Below are the code and all the weights of a small trained network. Each question names an input and a class and asks about switching units off, where a switched-off unit gives its printed mean instead of its output.

import numpy as np


def w(rows, s, z=0):
    codes = np.array(rows[::2]) - 128.0
    scale = np.full(codes.shape[1], s)
    scale[-1] = z or s
    return codes * scale


def norm(h):
    return h / np.sqrt((h * h).mean(-1, keepdims=True) + 1e-5)


def f(y):
    return y / 2 * (1 + np.tanh(0.7978845608 * (y + 0.044715 * y**3)))


def log_softmax(a):
    a = a - a.max(-1, keepdims=True)
    return a - np.log(np.exp(a).sum(-1, keepdims=True))


def net(x, mask):
    res = np.array(x, float).reshape(1, 5) / 4 @ E
    u = 0
    for l in range(4):
        y = f(norm(res) @ A[l][:, :-1].T + A[l][:, -1])
        res = res + np.where(mask[u : u + 5], y, B[l][:, -1]) @ B[l][:, :-1]
        u += 5
    return log_softmax(norm(res)[-1] @ U[:, :-1].T + U[:, -1])


A, B = {}, {}
E = w([
[131,123,130,122,120,129,138,129,130,120,131,119],'x0',
[150,189,112,165,171,122,186,129,152,140,207,104],'x1',
[120,127,117,118,136,126,138,132,121,129,126,133],'x2',
[178,136,68,102,121,64,109,72,145,74,124,165],'x3',
[132,64,96,145,51,145,154,107,160,124,168,254],'x4',
],0.0068)
A[0] = w([
[136,185,90,159,181,77,160,82,190,37,124,156,32],'0.n0',
[167,117,151,166,140,154,226,63,162,164,231,193,22],'0.n1',
[154,254,119,170,179,100,191,131,151,100,225,85,4],'0.n2',
[166,149,72,137,188,33,85,55,131,60,64,69,17],'0.n3',
[46,104,140,218,92,183,158,114,177,166,135,168,121],'0.n4',
],0.0041,0.003)
B[0] = w([
[208,133,91,90,125,183,78,61,87,178,194,62,176],'0.n0',
[118,84,43,240,228,194,187,110,83,15,130,131,230],'0.n1',
[107,141,161,36,37,22,98,187,118,234,141,154,252],'0.n2',
[221,72,143,76,131,81,149,236,21,191,113,119,216],'0.n3',
[128,60,122,170,141,59,146,254,161,71,129,111,211],'0.n4',
],0.0047,0.003)
A[1] = w([
[150,175,137,106,147,112,113,84,142,91,128,111,8],'1.n0',
[124,167,140,139,104,88,116,136,149,165,141,111,172],'1.n1',
[120,73,106,137,72,136,122,141,157,76,127,185,55],'1.n2',
[128,129,74,104,114,124,112,2,164,92,152,172,9],'1.n3',
[134,143,115,168,162,185,159,95,132,126,174,127,35],'1.n4',
],0.0076,0.0015)
B[1] = w([
[118,25,84,168,92,16,210,235,32,189,171,205,129],'1.n0',
[102,214,164,47,178,197,153,190,142,68,149,149,161],'1.n1',
[118,151,221,52,142,87,113,121,64,200,140,102,253],'1.n2',
[140,201,128,152,97,130,72,60,214,198,94,103,226],'1.n3',
[163,157,95,181,127,116,168,148,254,154,162,110,157],'1.n4',
],0.0053,0.0054)
A[2] = w([
[122,91,166,106,124,185,69,109,43,79,2,73,102],'2.n0',
[173,58,130,109,69,74,42,84,98,144,13,131,23],'2.n1',
[29,40,228,149,138,192,107,100,55,99,52,115,23],'2.n2',
[130,123,100,127,91,69,132,86,108,60,28,139,34],'2.n3',
[6,205,168,103,187,219,97,193,140,97,85,61,1],'2.n4',
],0.0046,0.00071)
B[2] = w([
[169,117,3,227,125,147,110,91,138,70,113,146,235],'2.n0',
[82,130,192,126,193,174,193,169,224,83,105,127,255],'2.n1',
[187,140,65,147,58,101,70,131,27,217,221,102,220],'2.n2',
[123,105,207,78,182,157,136,117,121,96,144,120,146],'2.n3',
[115,145,116,157,78,203,150,4,135,73,132,176,238],'2.n4',
],0.0065,0.0049)
A[3] = w([
[147,75,119,132,198,129,145,173,117,68,54,122,1],'3.n0',
[94,89,137,112,82,89,126,133,71,177,139,131,81],'3.n1',
[34,173,197,177,162,153,214,146,145,112,142,121,108],'3.n2',
[100,140,177,95,141,135,119,105,159,167,81,121,44],'3.n3',
[93,58,120,180,120,121,133,254,140,147,150,142,97],'3.n4',
],0.0083,0.0027)
B[3] = w([
[117,30,180,131,215,255,50,225,236,46,243,83,191],'3.n0',
[206,230,228,130,99,115,16,159,81,153,139,113,170],'3.n1',
[14,103,80,26,83,134,201,135,141,17,63,143,255],'3.n2',
[28,6,198,114,105,145,150,65,100,110,62,171,190],'3.n3',
[108,28,155,225,191,5,135,222,115,176,63,149,236],'3.n4',
],0.0055,0.0043)
U = w([
[153,140,18,253,77,220,65,35,38,113,107,84,140],'0',
[169,86,234,192,81,51,24,221,36,237,127,153,112],'1',
[176,48,158,97,222,198,52,219,175,45,132,64,247],'2',
[89,67,244,65,111,116,85,45,197,152,10,199,84],'3',
[23,205,114,33,78,201,211,122,119,46,104,109,158],'4',
[56,29,70,211,177,27,223,230,155,119,101,156,102],'5',
[217,197,111,2,177,14,139,202,50,198,180,74,116],'6',
[215,177,28,201,114,80,148,47,232,188,187,158,43],'7',
],0.0094,0.0014)

Each question gives the input, the list of numbers given to net, and the class t.
The units are the neurons (one row each of A and B). Each row of codes is followed by its name. A weight is (code - 128) times the scale printed after its matrix; where a second scale follows, it is the last column's (A, B and U).
mask holds one flag per neuron, layer by layer. A switched-off neuron (its flag False) gives its mean, the last column of its row in B, instead of its output. The means were averaged over made-up inputs and are rounded, as every weight is.
A unit's drop is (log p(t) with every unit on - log p(t) with that unit switched off) / (log p(t) with every unit on - log p(t) with every unit switched off).
The circuit of an input: a set's keep is (log p(t) with only the set's units on - log p(t) with every unit switched off) / (log p(t) with every unit on - log p(t) with every unit switched off). Starting from the 12 units with the biggest drops (on a tie, the unit counted first), units are removed one at a time, each time the one whose removal leaves the highest keep (on an exact tie, the one counted first), for as long as the keep stays at least 0.8.
circuit, biggest first: the units of the circuit, biggest drop first
unit that matters most: the unit with the biggest drop
k most important neurons: the k neurons with the biggest drops, biggest first
drop when u is switched off: that unit's drop, to one decimal
input [-8,-5,-5,3,0], class 2: circuit, biggest first => [3.n0; 2.n1]
input [8,6,5,0,-8], class 4: unit that matters most => 1.n1
input [-5,-6,8,1,0], class 2: circuit, biggest first => [2.n1; 3.n0]
input [8,6,-2,0,8], class 5: circuit, biggest first => [0.n4; 2.n4]
input [-1,-3,8,0,1], class 1: 4 most important neurons => [1.n2; 2.n2; 0.n0; 3.n1]
input [7,-6,-6,5,0], class 2: circuit, biggest first => [3.n0; 2.n1]
input [-5,6,1,8,0], class 6: circuit, biggest first => [0.n3; 2.n0]
input [-3,-3,-1,0,1], class 1: 3 most important neurons => [2.n2; 0.n0; 1.n2]
input [-7,-2,-5,5,0], class 2: 2 most important neurons => [0.n3; 3.n0]
input [1,6,4,-3,0], class 4: 2 most important neurons => [0.n2; 1.n1]
input [-7,0,-5,-1,7], class 1: circuit, biggest first => [1.n2; 3.n1]
input [2,-8,6,0,3], class 1: 4 most important neurons => [2.n2; 1.n2; 3.n1; 2.n4]
input [4,0,-1,-8,4], class 1: 3 most important neurons => [2.n1; 2.n2; 3.n1]
input [-3,-8,-2,0,0], class 0: circuit, biggest first => [2.n0]
input [-6,-1,1,6,0], class 2: 3 most important neurons => [0.n3; 2.n1; 3.n0]
input [2,0,-2,-3,4], class 1: 4 most important neurons => [1.n2; 0.n4; 2.n1; 3.n1]
input [-2,8,2,1,-2], class 6: 4 most important neurons => [2.n1; 0.n0; 0.n2; 2.n4]
input [7,8,6,8,0], class 6: 2 most important neurons => [0.n2; 0.n3]
input [-6,-1,6,7,-4], class 2: 2 most important neurons => [3.n0; 2.n2]
input [8,8,-3,5,-1], class 6: circuit, biggest first => [0.n2]
input [-6,-8,1,-7,1], class 1: drop when 0.n2 is switched off => -0.1
input [7,-2,-5,8,-3], class 2: drop when 0.n3 is switched off => 0.3
